Below is a small trained network, with its code and all its weights. Each question gives an input and a class and asks what happens when units are switched off, that is, made to give their printed mean instead of their output.

import numpy as np


def w(rows, s, z=0):
    codes = np.array(rows[::2]) - 128.0
    scale = np.full(codes.shape[1], s)
    scale[-1] = z or s
    return codes * scale


def f(y):
    return y / 2 * (1 + np.tanh(0.7978845608 * (y + 0.044715 * y**3)))


def log_softmax(a):
    a = a - a.max(-1, keepdims=True)
    return a - np.log(np.exp(a).sum(-1, keepdims=True))


def net(x, mask):
    res = np.array(x, float).reshape(1, 6) / 4 @ E
    y = f(res @ A[0][:, :-1].T + A[0][:, -1])
    res = res + np.where(mask, y, B[0][:, -1]) @ B[0][:, :-1]
    return log_softmax(res[-1] @ U[:, :-1].T + U[:, -1])


A, B = {}, {}
E = w([
[3,144,201],'x0',
[248,198,147],'x1',
[123,87,215],'x2',
[203,103,180],'x3',
[133,107,99],'x4',
[102,255,154],'x5',
],0.0082)
A[0] = w([
[181,161,67,248],'neuron 1',
[104,5,198,169],'neuron 2',
[53,85,128,99],'neuron 3',
[129,61,64,19],'neuron 4',
[142,206,219,254],'neuron 5',
[207,182,141,103],'neuron 6',
[112,55,182,182],'neuron 7',
],0.013,0.0058)
B[0] = w([
[151,191,188,244],'neuron 1',
[159,27,203,214],'neuron 2',
[44,50,135,194],'neuron 3',
[202,168,1,162],'neuron 4',
[125,207,254,235],'neuron 5',
[42,119,84,212],'neuron 6',
[121,70,202,183],'neuron 7',
],0.0093,0.011)
U = w([
[103,107,20,166],'0',
[121,138,118,8],'1',
[247,179,84,185],'2',
[139,25,144,139],'3',
[10,166,153,140],'4',
[202,144,176,57],'5',
[136,156,116,41],'6',
[159,241,218,192],'7',
],0.012,0.013)

Each question gives the input, the list of numbers given to net, and the class t.
The units are the neurons (one row each of A and B). Each row of codes is followed by its name. A weight is (code - 128) times the scale printed after its matrix; where a second scale follows, it is the last column's (A, B and U).
mask holds one flag per neuron, in row order. A switched-off neuron (its flag False) gives its mean, the last column of its row in B, instead of its output. The means were averaged over made-up inputs and are rounded, as every weight is.
A unit's drop is (log p(t) with every unit on - log p(t) with that unit switched off) / (log p(t) with every unit on - log p(t) with every unit switched off).
The circuit of an input: a set's keep is (log p(t) with only the set's units on - log p(t) with every unit switched off) / (log p(t) with every unit on - log p(t) with every unit switched off). Starting from all 7 units, units are removed one at a time, each time the one whose removal leaves the highest keep (on an exact tie, the one counted first), for as long as the keep stays at least 0.8.
circuit, biggest first: the units of the circuit, biggest drop first
k most important neurons: the k neurons with the biggest drops, biggest first
drop of u: that unit's drop, to one decimal
input [-2,-7,-6,-4,-5,-4], class 0: circuit, biggest first : neuron 4
input [3,-8,-7,-4,4,-1], class 0: circuit, biggest first : neuron 5; neuron 4
input [2,3,2,-1,7,-3], class 3: 2 most important neurons : neuron 5; neuron 1
input [-6,1,0,3,-2,-8], class 2: 3 most important neurons : neuron 4; neuron 3; neuron 1
input [-1,-6,-4,-2,1,-2], class 0: circuit, biggest first : neuron 4; neuron 5
input [6,5,7,-6,8,-2], class 3: circuit, biggest first : neuron 1; neuron 2
input [0,-8,-7,3,-1,1], class 0: circuit, biggest first : neuron 5; neuron 1
input [2,-6,-7,-2,-1,-5], class 0: 3 most important neurons : neuron 4; neuron 5; neuron 1
input [3,3,2,-2,-6,-4], class 3: 3 most important neurons : neuron 1; neuron 2; neuron 7
input [-1,0,-3,-8,6,-3], class 0: 2 most important neurons : neuron 5; neuron 2
input [-6,-1,-4,-2,-3,0], class 2: 3 most important neurons : neuron 5; neuron 3; neuron 7
input [-7,1,2,4,8,-7], class 2: 2 most important neurons : neuron 4; neuron 3
input [1,5,-2,-3,4,-7], class 2: 2 most important neurons : neuron 5; neuron 3
input [4,-8,7,7,-6,3], class 3: circuit, biggest first : neuron 2
input [-1,-7,6,8,7,6], class 3: 2 most important neurons : neuron 2; neuron 1
input [-7,-8,-8,-1,-2,4], class 2: 2 most important neurons : neuron 5; neuron 6
input [-5,-1,-2,8,5,-4], class 2: 2 most important neurons : neuron 4; neuron 3
input [5,5,0,-1,-7,-8], class 3: 2 most important neurons : neuron 1; neuron 2
input [-7,-8,-4,3,2,5], class 2: drop of neuron 5 : 0.5
input [3,-6,-8,-3,0,-2], class 0: drop of neuron 5 : 0.4
input [1,-1,1,1,-7,-3], class 3: drop of neuron 4 : 0.0
input [6,0,8,-6,0,-1], class 3: most important neuron : neuron 2
input [-5,-8,-4,-6,1,1], class 0: drop of neuron 4 : 0.1
